Here is a tiny trained network, its code and every weight. The questions are about switching its units off for an input and a target symbol, where a switched-off unit gives its printed mean instead of its output.

import numpy as np


def w(rows, s, z=0):
    codes = np.array(rows[::2]) - 128.0
    scale = np.full(codes.shape[1], s)
    scale[-1] = z or s
    return codes * scale


def f(y):
    return np.maximum(y, 0)


def softmax(a):
    e = np.exp(a - a.max(-1, keepdims=True))
    return e / e.sum(-1, keepdims=True)


def log_softmax(a):
    a = a - a.max(-1, keepdims=True)
    return a - np.log(np.exp(a).sum(-1, keepdims=True))


def net(x, mask):
    ids = ['ΘΨΩαζημτ'.index(c) for c in x.split()]
    T = len(ids)
    res = E[ids] + P[:T]
    r = res
    for j in range(2):
        rows = slice(2 * j, 2 * j + 2)
        q, k, v = (r @ M[0][rows].T for M in (Q, K, V))
        z = softmax(np.where(np.tri(T) > 0, q @ k.T / 2**0.5, -1e9)) @ v
        o = O[0][rows]
        res = res + np.where(mask[j], z, o[:, -1]) @ o[:, :-1]
    y = f(res @ A[0][:, :-1].T + A[0][:, -1])
    res = res + np.where(mask[2:6], y, B[0][:, -1]) @ B[0][:, :-1]
    return log_softmax(res[-1] @ U[:, :-1].T + U[:, -1])


Q, K, V, O, A, B = {}, {}, {}, {}, {}, {}
E = w([
[58,140,70,168,83],'Θ',
[167,224,108,118,93],'Ψ',
[133,159,153,78,115],'Ω',
[40,157,91,126,67],'α',
[66,191,6,148,127],'ζ',
[180,182,93,62,34],'η',
[126,153,119,165,197],'μ',
[130,50,120,212,74],'τ',
],0.019)
P = w([
[34,113,98,150,163],'0',
[248,84,131,114,88],'1',
[108,39,149,57,177],'2',
[212,92,182,192,117],'3',
[91,63,156,23,194],'4',
[209,107,158,199,109],'5',
],0.011)
Q[0] = w([
[111,103,145,125,165],'H1',
[62,175,141,121,128],'H1',
[130,184,142,216,116],'H2',
[10,125,119,108,100],'H2',
],0.014)
K[0] = w([
[110,23,125,113,159],'H1',
[109,138,104,99,219],'H1',
[135,241,97,5,157],'H2',
[77,103,89,198,1],'H2',
],0.0083)
V[0] = w([
[52,70,147,17,254],'H1',
[90,14,71,79,66],'H1',
[132,25,119,137,148],'H2',
[102,166,9,69,56],'H2',
],0.0093)
O[0] = w([
[57,66,196,157,137,38],'H1',
[247,138,225,249,143,153],'H1',
[151,75,41,61,156,249],'H2',
[53,201,177,163,224,113],'H2',
],0.011,0.0013)
A[0] = w([
[184,101,135,145,174,254],'N1',
[92,123,69,172,254,69],'N2',
[52,83,139,122,213,65],'N3',
[175,115,49,91,141,112],'N4',
],0.0096,0.0068)
B[0] = w([
[79,2,68,69,91,254],'N1',
[219,112,65,86,88,216],'N2',
[198,176,189,129,58,226],'N3',
[103,78,223,187,214,231],'N4',
],0.0093,0.0097)
U = w([
[97,144,128,208,61,128],'Θ',
[101,171,20,112,100,112],'Ψ',
[87,85,98,149,186,180],'Ω',
[36,129,171,188,84,186],'α',
[241,171,149,104,125,2],'ζ',
[151,148,113,13,2,156],'η',
[150,184,159,96,215,143],'μ',
[171,128,114,216,53,10],'τ',
],0.0094,0.0081)

Each question gives the input, a string of symbols that net reads in full, and the target symbol t.
The units are the heads (2 rows each of Q, K, V and O) and the neurons (one row each of A and B). Each row of codes is followed by its name. A weight is (code - 128) times the scale printed after its matrix; where a second scale follows, it is the last column's (O, A, B and U).
mask holds one flag per unit, heads first, then neurons. A switched-off unit (its flag False) gives its mean, the last column of its rows in O or B, instead of its output. The means were averaged over made-up inputs and are rounded, as every weight is.
A unit's drop is (log p(t) with every unit on - log p(t) with that unit switched off) / (log p(t) with every unit on - log p(t) with every unit switched off).
The circuit of an input: a set's keep is (log p(t) with only the set's units on - log p(t) with every unit switched off) / (log p(t) with every unit on - log p(t) with every unit switched off). Starting from all 6 units, units are removed one at a time, each time the one whose removal leaves the highest keep (on an exact tie, the one counted first), for as long as the keep stays at least 0.8.
circuit, biggest first: the units of the circuit, biggest drop first
most important unit: the unit with the biggest drop
top k neurons: the k neurons with the biggest drops, biggest first
heads that matter: for each layer, one digit per head in row order, 1 if its drop is at least 0.15 and else 0, layers parted by /
input τ μ η, target Ω: most important unit -> N4
input μ ζ μ τ μ μ, target Ω: top 3 neurons -> (N4; N3; N1)
input η Ω τ μ Ψ, target Ω: top 3 neurons -> (N4; N3; N2)
input Ω μ μ η ζ, target η: heads that matter -> 10
input Θ ζ ζ, target ζ: circuit, biggest first -> (H2; N2; N3; H1)
input Θ Ω ζ η, target ζ: heads that matter -> 10
input μ μ τ Ω Θ, target Ω: circuit, biggest first -> (H2; N4)
input τ μ Ψ, target Ω: circuit, biggest first -> (N4; N3; H2; N2)
input Ω μ Ω α, target α: circuit, biggest first -> (H2; N2)
input τ μ Θ μ η μ, target ζ: circuit, biggest first -> (N2; H2; N3)
input Ψ Ψ τ τ ζ, target Ω: circuit, biggest first -> (H2; N4)
input μ μ μ Ψ μ μ, target Ω: circuit, biggest first -> (H2; N4; N3; H1)
input μ Ψ Ω ζ, target Ψ: top 2 neurons -> (N4; N3)
input μ τ μ η, target ζ: circuit, biggest first -> (N4; H1)
input μ Ω Ψ μ Ω α, target α: most important unit -> H2
input Ω μ ζ, target η: circuit, biggest first -> (N2; N3; H2)
input τ η η τ α, target Ω: heads that matter -> 01
input μ μ ζ Ψ, target μ: heads that matter -> 10
input Ω Ω Ω, target α: heads that matter -> 11
input τ Ω Θ, target Ω: top neuron -> (N3)
